Here is a tiny trained network, its code and every weight. The questions are about switching its units off for an input and a target symbol, where a switched-off unit gives its printed mean instead of its output.

import numpy as np


def w(rows, s, z=0):
    codes = np.array(rows[::2]) - 128.0
    scale = np.full(codes.shape[1], s)
    scale[-1] = z or s
    return codes * scale


def norm(h):
    return h / np.sqrt((h * h).mean(-1, keepdims=True) + 1e-5)


def f(y):
    return y / 2 * (1 + np.tanh(0.7978845608 * (y + 0.044715 * y**3)))


def softmax(a):
    e = np.exp(a - a.max(-1, keepdims=True))
    return e / e.sum(-1, keepdims=True)


def log_softmax(a):
    a = a - a.max(-1, keepdims=True)
    return a - np.log(np.exp(a).sum(-1, keepdims=True))


def net(x, mask):
    ids = ['Λδεζηθξπτφω'.index(c) for c in x.split()]
    T = len(ids)
    res = E[ids] + P[:T]
    r = norm(res)
    for j in range(3):
        rows = slice(2 * j, 2 * j + 2)
        q, k, v = (r @ M[0][rows].T for M in (Q, K, V))
        z = softmax(np.where(np.tri(T) > 0, q @ k.T / 2**0.5, -1e9)) @ v
        o = O[0][rows]
        res = res + np.where(mask[j], z, o[:, -1]) @ o[:, :-1]
    y = f(norm(res) @ A[0][:, :-1].T + A[0][:, -1])
    res = res + np.where(mask[3:11], y, B[0][:, -1]) @ B[0][:, :-1]
    return log_softmax(norm(res)[-1] @ U[:, :-1].T + U[:, -1])


Q, K, V, O, A, B = {}, {}, {}, {}, {}, {}
E = w([
[154,157,103,69],'Λ',
[131,78,110,61],'δ',
[145,224,167,99],'ε',
[149,139,143,63],'ζ',
[158,190,65,61],'η',
[160,169,131,66],'θ',
[152,133,110,53],'ξ',
[125,246,111,100],'π',
[143,108,82,57],'τ',
[141,171,161,81],'φ',
[51,116,198,118],'ω',
],0.012)
P = w([
[133,136,142,110],'0',
[115,152,174,19],'1',
[83,252,97,103],'2',
[142,120,136,124],'3',
[114,159,187,14],'4',
[90,195,84,134],'5',
[155,109,134,136],'6',
[112,158,180,31],'7',
[74,179,75,147],'8',
[169,97,135,147],'9',
[108,146,176,32],'10',
[70,162,73,156],'11',
[178,88,135,154],'12',
],0.022)
Q[0] = w([
[154,170,125,249],'H0',
[74,86,208,87],'H0',
[137,198,102,108],'H1',
[140,155,207,72],'H1',
[76,198,96,255],'H2',
[146,138,73,61],'H2',
],0.038)
K[0] = w([
[59,186,134,100],'H0',
[162,105,186,146],'H0',
[121,150,87,149],'H1',
[187,106,136,170],'H1',
[54,158,154,3],'H2',
[188,98,176,100],'H2',
],0.045)
V[0] = w([
[165,166,141,39],'H0',
[148,163,21,154],'H0',
[159,220,47,218],'H1',
[38,126,40,135],'H1',
[68,49,248,140],'H2',
[122,218,253,163],'H2',
],0.027)
O[0] = w([
[121,134,181,38,248],'H0',
[252,174,98,107,28],'H0',
[175,243,74,42,27],'H1',
[112,83,42,71,101],'H1',
[24,141,146,249,177],'H2',
[187,245,95,229,149],'H2',
],0.018,0.015)
A[0] = w([
[203,34,125,89,21],'N0',
[234,22,121,152,85],'N1',
[29,105,184,108,33],'N2',
[177,39,4,65,253],'N3',
[17,62,35,160,160],'N4',
[185,178,15,78,177],'N5',
[113,210,153,36,172],'N6',
[213,151,200,133,162],'N7',
],0.031,0.0049)
B[0] = w([
[125,107,74,240,174],'N0',
[148,44,192,99,160],'N1',
[154,185,61,51,252],'N2',
[55,121,109,220,192],'N3',
[92,67,175,253,239],'N4',
[97,254,106,92,223],'N5',
[198,163,98,141,227],'N6',
[74,34,177,150,169],'N7',
],0.054,0.02)
U = w([
[231,111,104,179,112],'Λ',
[10,98,109,69,116],'δ',
[183,183,216,176,59],'ε',
[83,138,157,27,140],'ζ',
[144,163,30,182,117],'η',
[180,130,203,73,146],'θ',
[159,95,89,46,144],'ξ',
[154,181,127,95,250],'π',
[116,79,1,131,75],'τ',
[67,161,233,93,98],'φ',
[57,170,134,202,126],'ω',
],0.023,0.013)

Each question gives the input, a string of symbols that net reads in full, and the target symbol t.
The units are the heads (2 rows each of Q, K, V and O) and the neurons (one row each of A and B). Each row of codes is followed by its name. A weight is (code - 128) times the scale printed after its matrix; where a second scale follows, it is the last column's (O, A, B and U).
mask holds one flag per unit, heads first, then neurons. A switched-off unit (its flag False) gives its mean, the last column of its rows in O or B, instead of its output. The means were averaged over made-up inputs and are rounded, as every weight is.
A unit's drop is (log p(t) with every unit on - log p(t) with that unit switched off) / (log p(t) with every unit on - log p(t) with every unit switched off).
The circuit of an input: a set's keep is (log p(t) with only the set's units on - log p(t) with every unit switched off) / (log p(t) with every unit on - log p(t) with every unit switched off). Starting from all 11 units, units are removed one at a time, each time the one whose removal leaves the highest keep (on an exact tie, the one counted first), for as long as the keep stays at least 0.8.
circuit, biggest first: the units of the circuit, biggest drop first
unit that matters most: the unit with the biggest drop
k most important neurons: the k neurons with the biggest drops, biggest first
which heads matter: for each layer, one digit per head in row order, 1 if its drop is at least 0.15 and else 0, layers parted by /
input δ δ τ τ ε, target τ: most important neuron	N0
input ω δ ω ω ω ω τ ω φ Λ, target Λ: circuit, biggest first	N1, H0
input η δ Λ ω ω ε Λ ζ ω Λ ω Λ ω, target Λ: 3 most important neurons	N0, N5, N1
input ω ζ δ δ ω τ, target π: circuit, biggest first	H0, N4
input ω δ ω ω π ω Λ, target Λ: 2 most important neurons	N0, N6
input δ ω ε, target π: circuit, biggest first	H1, N4
input φ δ ξ ω δ ω ω φ ζ, target π: which heads matter	110
input φ ω ζ τ η, target τ: circuit, biggest first	H2, N0
input ω π Λ ω τ δ ω ω τ τ δ, target τ: which heads matter	001
input τ ω ω ω Λ ξ, target π: which heads matter	010
input η θ Λ δ ω ω τ θ δ ξ, target ξ: which heads matter	011
input δ Λ Λ ω ω δ, target η: 2 most important neurons	N3, N6
input δ ω ω ω δ φ θ φ π, target π: circuit, biggest first	H1, N5
input τ τ Λ ξ η, target ξ: unit that matters most	H1
input δ π ω Λ δ ω, target η: which heads matter	110
input η ξ ζ, target π: which heads matter	010
input ω ω π ω ε Λ Λ ξ, target Λ: which heads matter	011
input ζ Λ δ, target π: which heads matter	000
input τ ω φ, target π: circuit, biggest first	H1, N4
input ω δ δ, target η: which heads matter	011
input τ δ δ π ω δ δ, target δ: circuit, biggest first	H2
input Λ δ Λ τ δ π π ω ω ω ω ε, target π: circuit, biggest first	H1, N5
